array([153, 109, 140, 136, 155, 118]) ⇒ 136

array([[139, 131, 144, 141, 146, 143, 144],
       [123, 150, 126, 124, 121, 123, 126],
       [136, 143, 133, 135, 132, 132, 133]]) ⇒ 132

array([[103, 125, 136, 113, 140, 136, 146],
       [103, 138, 153, 138, 113, 151, 118],
       [109, 111, 131, 143, 108, 123, 110]]) ⇒ 108

array([ 98, 119, 133, 102, 147, 113]) ⇒ 102

array([111, 134, 103, 134, 143]) ⇒ 103

array([145, 109, 150, 126, 147]) ⇒ 150

array([[105, 128, 139, 139, 123, 128],
       [138, 131, 131, 124, 112, 140],
       [131, 129, 129, 127, 124, 131]]) ⇒ 127

array([150, 117, 124, 118]) ⇒ 117
---
[[153 124 131 111]
 [119 130 130 104]
 [147 125 140 110]] -> 147

[[112 134 133 126 129]
 [106 121 122 118 130]
 [109 130 131 126 128]] -> 109

[[116 120 140 115]
 [155 150 100 150]
 [140 144 115 132]] -> 140

[[124 115 133 118 151 119 151]
 [132 141 123 138 104 137 104]
 [113 107 144 107 142 108 142]] -> 113

[[142 135 120 141 124]
 [144 154 154 123 104]
 [150 137 134 151 122]] -> 150

[[110 151 150 120]
 [136 157 115 138]
 [111 116 150 109]] -> 111
---
[153 146 138 109 145 118 132] ⇒ 138
[112 129 135 150 119] ⇒ 135
[130 142 154 112 151] ⇒ 154
[157 127 112 116 129] ⇒ 112
[145 125 102 100] ⇒ 102
[156 154 143 142 109] ⇒ 143
[121 121 123 107 133 106 153] ⇒ 123
[126 120 126 154 132 146] ⇒ 126
---
((128, 136, 104, 130, 117), (129, 133, 131, 135, 130), (127, 133, 135, 133, 146)) -> 135
((144, 120, 144, 139, 151, 133), (122, 103, 126, 134, 142, 130), (119, 101, 123, 134, 140, 131)) -> 123
((126, 129, 126, 134, 132, 133, 134), (113, 113, 113, 146, 144, 125, 122), (153, 150, 153, 112, 113, 123, 125)) -> 153
((133, 103, 135, 137), (99, 130, 99, 108), (155, 124, 153, 145)) -> 153
((154, 134, 146, 140), (102, 122, 110, 116), (124, 107, 127, 134)) -> 127
((147, 112, 126, 153, 149, 102, 147), (120, 127, 115, 130, 128, 126, 130), (116, 145, 122, 118, 116, 138, 111)) -> 122
---
[[127 101 110 111]
 [129 102 110 109]
 [122 148 142 151]] >> 142

[118 136 126 118 150 140 106] >> 140

[[145 134 128 119 132 106 123]
 [107 132 118 137 131 155 130]
 [133 138 132 126 105 149 121]] >> 149

[136 151 144 125 121 131] >> 121

[[126 101 138 132 124 129]
 [129 114 138 126 131 129]] >> 131

[110 157 140 120] >> 140

[[127 129 129 119 125 123]
 [122 125 135 140 132 150]] >> 132
---
[[129 126 152 142 105 109 130]
 [134 124 131 132 123 137 131]
 [144 116 139 152 114 122 140]] --> 124

[[123 140 128 123 133 142 116]
 [125 138  99 142 125 128 117]] --> 140

[[120 126 127 153 131]
 [127 134 130 151 129]
 [127 125 135 142 127]] --> 134

[[136 145 104 135 127 126 145]
 [140 128 136 125 132 129 146]] --> 145

[[133 119 124 127 101]
 [133 123 126 123 118]
 [135 118 137 127 126]] --> 123

[[123 123 134 130]
 [127 127 117 149]
 [138 138 110 129]] --> 127
---
Q: [128 128 136 126 104]
A: 126

Q:
[[137 143 140 139 138 135]
 [135 103 118 125 130 142]
 [142 114 126 137 132 141]]
A: 114

Q:
[[115 105 125 130 133]
 [129 134 139 144 127]]
A: 115

Q:
[[122 104 148 148 155 131 130]
 [155 154 111 131 144 149 149]
 [138 120 109 151 126 136 137]]
A: 109

Q: [138 129  99 130]
A: 129

Q: [148 122  99 125 113]
A: 113

Q:
[[129 124 121 113]
 [133 138 151 133]]
A: 121

Q: [110 123 117 116 149 106]
A: 110

Q: [150 147 121 126]
A: 126
---
[[129 139 155 157 157 156 157 156 157 156 157 157]
 [128 128 128 128 128 129 135 153 157 157 157 157]
 [128 128 133 153 157 157 156 157 157 156 157 156]
 [128 127 128 128 128 128 128 129 142 156 157 157]
 [128 128 128 128 128 128 129 133 152 157 157 157]
 [128 132 152 156 157 157 157 157 157 157 157 157]
 [128 129 127 128 133 152 157 157 157 157 157 157]
 [129 128 128 129 144 156 157 157 156 157 157 157]] result: 157

[[145 130 119 134 107 104 123 109]
 [118 109 116 133 123 139 110 120]
 [127 121 124 130 125 131 123 125]
 [142 155 143 123 131 109 149 136]
 [118 109 116 132 125 144 113 122]
 [145 130 119 134 107 104 123 109]] result: 136

[[132 115 128 143 135 129 134 137 128 109 145 140 135 134]
 [126 118 118 144 112 125 133 133 117 131 145 126 120 125]
 [125 135 117 135 123 119 119 131 115 139 142 119 141 129]
 [127 129 128 114 101 125 121 119 127 137 118 115 154 121]
 [128 126 123 128 152 120 127 130 125 122 129 138 128 140]
 [124 137 116 125 137 120 114 126 117 147 121 112 113 134]] result: 121

[[133 114 128 138 132 130 126 128 124 137 121 133]
 [127 146 114 118 110 125 125 118 139 136 136 147]
 [130 142 116 123 121 129 131 123 133 134 130 132]
 [138 129 119 130 135 140 142 133 122 134 120 118]
 [121 132 133 123 122 124 122 130 136 117 137 131]
 [131 106 137 140 135 126 124 128 124 134 121 134]
 [136 125 122 134 134 136 131 130 128 131 122 125]] result: 131

[[122 132 127 131 141 145 120 126 106 135 140 127 124 143]
 [123 133 127 132 138 141 123 127 110 132 140 127 122 140]
 [134 139 122 134 125 122 139 125 129 125 130 132 117 119]
 [129 123 126 123 121 124 127 125 134 125 118 128 132 123]
 [137 125 127 125 136 118 132 127 143 132 124 127 130 123]
 [124 134 128 134 119 122 136 132 129 120 134 129 122 124]
 [130 125 128 124 128 129 126 125 132 132 121 130 134 129]
 [129 136 126 134 124 124 137 130 129 124 134 130 121 124]
 [138 139 120 132 127 121 138 122 130 128 125 132 117 117]] result: 129
---
122  137  115  102 -> 122

137  123  127  141  101 -> 123

126  134  109  136
122  141  107  135
114  144  127  126
-> 114

135  142  149  155  123
134  117  126  108  148
125  130  144  104  121
-> 130

132   98  136  145  139  130  122 -> 145

128  153  114  138  121  148 -> 114

118  116  138  129  107 -> 116

123  118  120  139  127  130  140
130  132  144  106  129  127  126
-> 106

135  151  116  128  132  132
131  142  117  134  128  116
130  143  116  132  127  121
-> 116
